Below are the code and all the weights of a small trained network. Each question names an input and a target symbol and asks about switching units off, where a switched-off unit gives its printed mean instead of its output.

import numpy as np


def w(rows, s, z=0):
    codes = np.array(rows[::2]) - 128.0
    scale = np.full(codes.shape[1], s)
    scale[-1] = z or s
    return codes * scale


def f(y):
    return y / 2 * (1 + np.tanh(0.7978845608 * (y + 0.044715 * y**3)))


def softmax(a):
    e = np.exp(a - a.max(-1, keepdims=True))
    return e / e.sum(-1, keepdims=True)


def log_softmax(a):
    a = a - a.max(-1, keepdims=True)
    return a - np.log(np.exp(a).sum(-1, keepdims=True))


def net(x, mask):
    ids = ['εζθπφψ'.index(c) for c in x.split()]
    T = len(ids)
    res = E[ids] + P[:T]
    r = res
    for j in range(3):
        rows = slice(2 * j, 2 * j + 2)
        q, k, v = (r @ M[0][rows].T for M in (Q, K, V))
        z = softmax(np.where(np.tri(T) > 0, q @ k.T / 2**0.5, -1e9)) @ v
        o = O[0][rows]
        res = res + np.where(mask[j], z, o[:, -1]) @ o[:, :-1]
    y = f(res @ A[0][:, :-1].T + A[0][:, -1])
    res = res + np.where(mask[3:15], y, B[0][:, -1]) @ B[0][:, :-1]
    return log_softmax(res[-1] @ U[:, :-1].T + U[:, -1])


Q, K, V, O, A, B = {}, {}, {}, {}, {}, {}
E = w([
[55,152,184,121,120],'ε',
[96,86,120,183,141],'ζ',
[125,115,177,74,79],'θ',
[168,100,129,103,111],'π',
[5,97,131,74,116],'φ',
[90,89,152,73,200],'ψ',
],0.013)
P = w([
[136,2,143,180,72],'0',
[130,176,159,169,148],'1',
[155,145,230,173,137],'2',
[163,146,235,178,136],'3',
[158,145,240,185,126],'4',
[156,143,242,187,129],'5',
],0.0054)
Q[0] = w([
[100,156,98,165,135],'h1',
[133,248,12,85,103],'h1',
[74,107,137,211,109],'h2',
[107,209,46,113,141],'h2',
[96,98,82,148,113],'h3',
[139,184,2,177,168],'h3',
],0.041)
K[0] = w([
[174,154,109,136,128],'h1',
[120,254,92,112,150],'h1',
[151,83,128,224,129],'h2',
[93,195,115,135,172],'h2',
[97,137,91,92,127],'h3',
[143,212,109,62,141],'h3',
],0.044)
V[0] = w([
[62,143,39,174,121],'h1',
[69,102,66,68,178],'h1',
[107,135,146,116,129],'h2',
[145,126,46,161,100],'h2',
[153,118,7,176,224],'h3',
[86,199,127,173,142],'h3',
],0.017)
O[0] = w([
[144,110,254,113,94,235],'h1',
[155,58,207,90,187,126],'h1',
[122,130,120,99,115,138],'h2',
[128,68,152,198,125,44],'h2',
[117,196,183,131,212,4],'h3',
[132,190,154,81,72,66],'h3',
],0.0096,0.0025)
A[0] = w([
[138,142,136,157,160,86],'n1',
[179,133,118,183,141,32],'n2',
[143,155,125,89,215,158],'n3',
[70,152,146,134,160,51],'n4',
[120,150,66,129,123,1],'n5',
[134,195,171,160,138,135],'n6',
[124,99,117,188,129,115],'n7',
[153,161,123,65,88,119],'n8',
[250,183,133,156,145,98],'n9',
[65,163,119,119,150,28],'n10',
[137,97,97,86,111,31],'n11',
[142,130,144,84,130,81],'n12',
],0.018,0.0051)
B[0] = w([
[197,137,120,134,162,148],'n1',
[91,99,204,114,146,137],'n2',
[94,116,57,110,181,177],'n3',
[165,103,183,101,166,194],'n4',
[221,141,153,88,125,174],'n5',
[100,202,123,164,149,255],'n6',
[140,111,109,171,117,230],'n7',
[84,134,98,142,113,197],'n8',
[254,148,137,95,102,131],'n9',
[169,92,182,145,91,150],'n10',
[112,168,158,98,143,184],'n11',
[151,106,154,130,91,163],'n12',
],0.02,0.006)
U = w([
[65,87,250,44,105,64],'ε',
[86,75,125,196,105,254],'ζ',
[4,174,134,91,66,247],'θ',
[81,197,207,108,157,69],'π',
[142,171,142,71,103,111],'φ',
[52,113,145,64,179,37],'ψ',
],0.0045,0.0021)

Each question gives the input, a string of symbols that net reads in full, and the target symbol t.
The units are the heads (2 rows each of Q, K, V and O) and the neurons (one row each of A and B). Each row of codes is followed by its name. A weight is (code - 128) times the scale printed after its matrix; where a second scale follows, it is the last column's (O, A, B and U).
mask holds one flag per unit, heads first, then neurons. A switched-off unit (its flag False) gives its mean, the last column of its rows in O or B, instead of its output. The means were averaged over made-up inputs and are rounded, as every weight is.
A unit's drop is (log p(t) with every unit on - log p(t) with that unit switched off) / (log p(t) with every unit on - log p(t) with every unit switched off).
The circuit of an input: a set's keep is (log p(t) with only the set's units on - log p(t) with every unit switched off) / (log p(t) with every unit on - log p(t) with every unit switched off). Starting from the 12 units with the biggest drops (on a tie, the unit counted first), units are removed one at a time, each time the one whose removal leaves the highest keep (on an exact tie, the one counted first), for as long as the keep stays at least 0.8.
units of the circuit, in order: the units of the circuit, biggest drop first
most important unit: the unit with the biggest drop
k most important neurons: the k neurons with the biggest drops, biggest first
which heads matter: for each layer, one digit per head in row order, 1 if its drop is at least 0.15 and else 0, layers parted by /
drop when u is switched off: that unit's drop, to one decimal
input ψ φ φ ε, target ψ: units of the circuit, in order => h1, n3, h3, h2
input ζ ε θ, target θ: units of the circuit, in order => h2, n8
input ε φ π, target θ: which heads matter => 001
input ε φ φ, target θ: units of the circuit, in order => h3, n8, h2
input π θ π, target ζ: units of the circuit, in order => h3, n7, h2
input φ φ ψ φ ψ ψ, target ε: units of the circuit, in order => h1, n12
input θ ε ζ π, target φ: which heads matter => 100
input ε θ ψ ε ε, target θ: 2 most important neurons => n8, n4
input ζ ε ε, target π: most important unit => h3
input ψ π φ π, target ψ: units of the circuit, in order => h1, n3, h3
input θ π θ, target φ: which heads matter => 101
input ε ζ ζ ζ θ, target θ: which heads matter => 010
input ψ ζ ψ ζ ε, target ψ: which heads matter => 100
input ψ θ π θ π, target ψ: units of the circuit, in order => h1, n3, h2
input φ θ θ ε φ ε, target ε: which heads matter => 101
input π ε ψ, target ζ: which heads matter => 011
input θ ε φ π, target φ: 2 most important neurons => n5, n11
input θ θ ε φ, target φ: drop when n3 is switched off => 0.0
input φ θ ζ ψ ψ, target ψ: drop when h1 is switched off => 0.3
input θ ε ε, target φ: drop when h1 is switched off => 1.2
